Below are the code and all the weights of a small trained network. Each question names an input and a class and asks about switching units off, where a switched-off unit gives its printed mean instead of its output.

import numpy as np


def w(rows, s, z=0):
    codes = np.array(rows[::2]) - 128.0
    scale = np.full(codes.shape[1], s)
    scale[-1] = z or s
    return codes * scale


def f(y):
    return y / 2 * (1 + np.tanh(0.7978845608 * (y + 0.044715 * y**3)))


def log_softmax(a):
    a = a - a.max(-1, keepdims=True)
    return a - np.log(np.exp(a).sum(-1, keepdims=True))


def net(x, mask):
    res = np.array(x, float).reshape(1, 4) / 4 @ E
    y = f(res @ A[0][:, :-1].T + A[0][:, -1])
    res = res + np.where(mask, y, B[0][:, -1]) @ B[0][:, :-1]
    return log_softmax(res[-1] @ U[:, :-1].T + U[:, -1])


A, B = {}, {}
E = w([
[150,52,242,151,185,6,157,212,73],'x0',
[61,84,174,152,46,145,245,150,129],'x1',
[103,158,84,164,122,108,75,154,131],'x2',
[98,16,165,173,135,203,17,94,42],'x3',
],0.011)
A[0] = w([
[208,159,122,86,175,151,59,87,134,117],'n1',
[2,127,161,131,57,157,160,143,132,120],'n2',
[112,99,152,108,130,177,90,133,140,59],'n3',
[91,78,113,119,97,162,132,155,182,138],'n4',
[158,107,63,102,184,116,102,102,121,120],'n5',
[155,127,104,142,95,224,117,70,154,13],'n6',
[161,105,157,167,90,177,81,139,152,40],'n7',
[103,121,61,84,106,172,119,119,123,17],'n8',
[183,171,108,114,136,141,194,163,186,87],'n9',
[113,185,112,104,113,186,125,134,201,43],'n10',
[91,89,173,126,108,193,75,110,127,5],'n11',
],0.011,0.0013)
B[0] = w([
[81,199,104,121,195,143,153,85,113,234],'n1',
[59,215,136,55,198,156,151,1,91,248],'n2',
[143,203,114,181,45,158,158,157,155,178],'n3',
[104,107,85,142,192,139,123,97,94,173],'n4',
[93,185,141,106,163,125,194,107,115,191],'n5',
[76,56,199,148,162,89,186,194,175,231],'n6',
[158,143,120,113,52,165,100,139,140,178],'n7',
[40,77,121,121,184,41,123,183,115,198],'n8',
[157,147,114,178,62,174,92,178,174,232],'n9',
[149,89,141,182,131,88,121,172,150,221],'n10',
[188,161,58,198,67,146,123,201,193,226],'n11',
],0.0086,0.012)
U = w([
[98,210,103,65,183,160,137,60,116,149],'0',
[112,15,177,162,160,41,122,217,140,225],'1',
[195,177,62,159,2,156,107,171,174,11],'2',
],0.01,0.0011)

Each question gives the input, the list of numbers given to net, and the class t.
The units are the neurons (one row each of A and B). Each row of codes is followed by its name. A weight is (code - 128) times the scale printed after its matrix; where a second scale follows, it is the last column's (A, B and U).
mask holds one flag per neuron, in row order. A switched-off neuron (its flag False) gives its mean, the last column of its row in B, instead of its output. The means were averaged over made-up inputs and are rounded, as every weight is.
A unit's drop is (log p(t) with every unit on - log p(t) with that unit switched off) / (log p(t) with every unit on - log p(t) with every unit switched off).
The circuit of an input: a set's keep is (log p(t) with only the set's units on - log p(t) with every unit switched off) / (log p(t) with every unit on - log p(t) with every unit switched off). Starting from all 11 units, units are removed one at a time, each time the one whose removal leaves the highest keep (on an exact tie, the one counted first), for as long as the keep stays at least 0.8.
circuit, biggest first: the units of the circuit, biggest drop first
most important unit: the unit with the biggest drop
k most important neurons: the k neurons with the biggest drops, biggest first
drop of u: that unit's drop, to one decimal
input [-4,-2,-6,-6], class 2: most important unit : n9
input [1,-5,5,-6], class 2: 4 most important neurons : n2; n9; n8; n4
input [7,-8,-4,-8], class 0: 2 most important neurons : n11; n1
input [-4,3,-7,4], class 1: 2 most important neurons : n6; n1
input [-5,0,-7,6], class 2: 2 most important neurons : n11; n3
input [-1,1,-1,-3], class 2: 2 most important neurons : n6; n2
input [-6,4,-1,-4], class 1: 2 most important neurons : n10; n6
input [-5,-1,3,5], class 1: 2 most important neurons : n6; n8
input [4,4,0,-3], class 0: 2 most important neurons : n6; n10
input [5,-5,-7,0], class 0: 4 most important neurons : n6; n10; n8; n1
input [-6,5,-7,4], class 1: 3 most important neurons : n6; n8; n1
input [-5,-4,-2,5], class 1: drop of n2 : 0.5
input [-8,-4,2,-7], class 1: drop of n10 : 0.2
input [5,-4,-5,-8], class 2: circuit, biggest first : n9
input [5,6,8,-1], class 0: drop of n2 : 0.4
input [-6,1,7,5], class 1: drop of n6 : 0.9
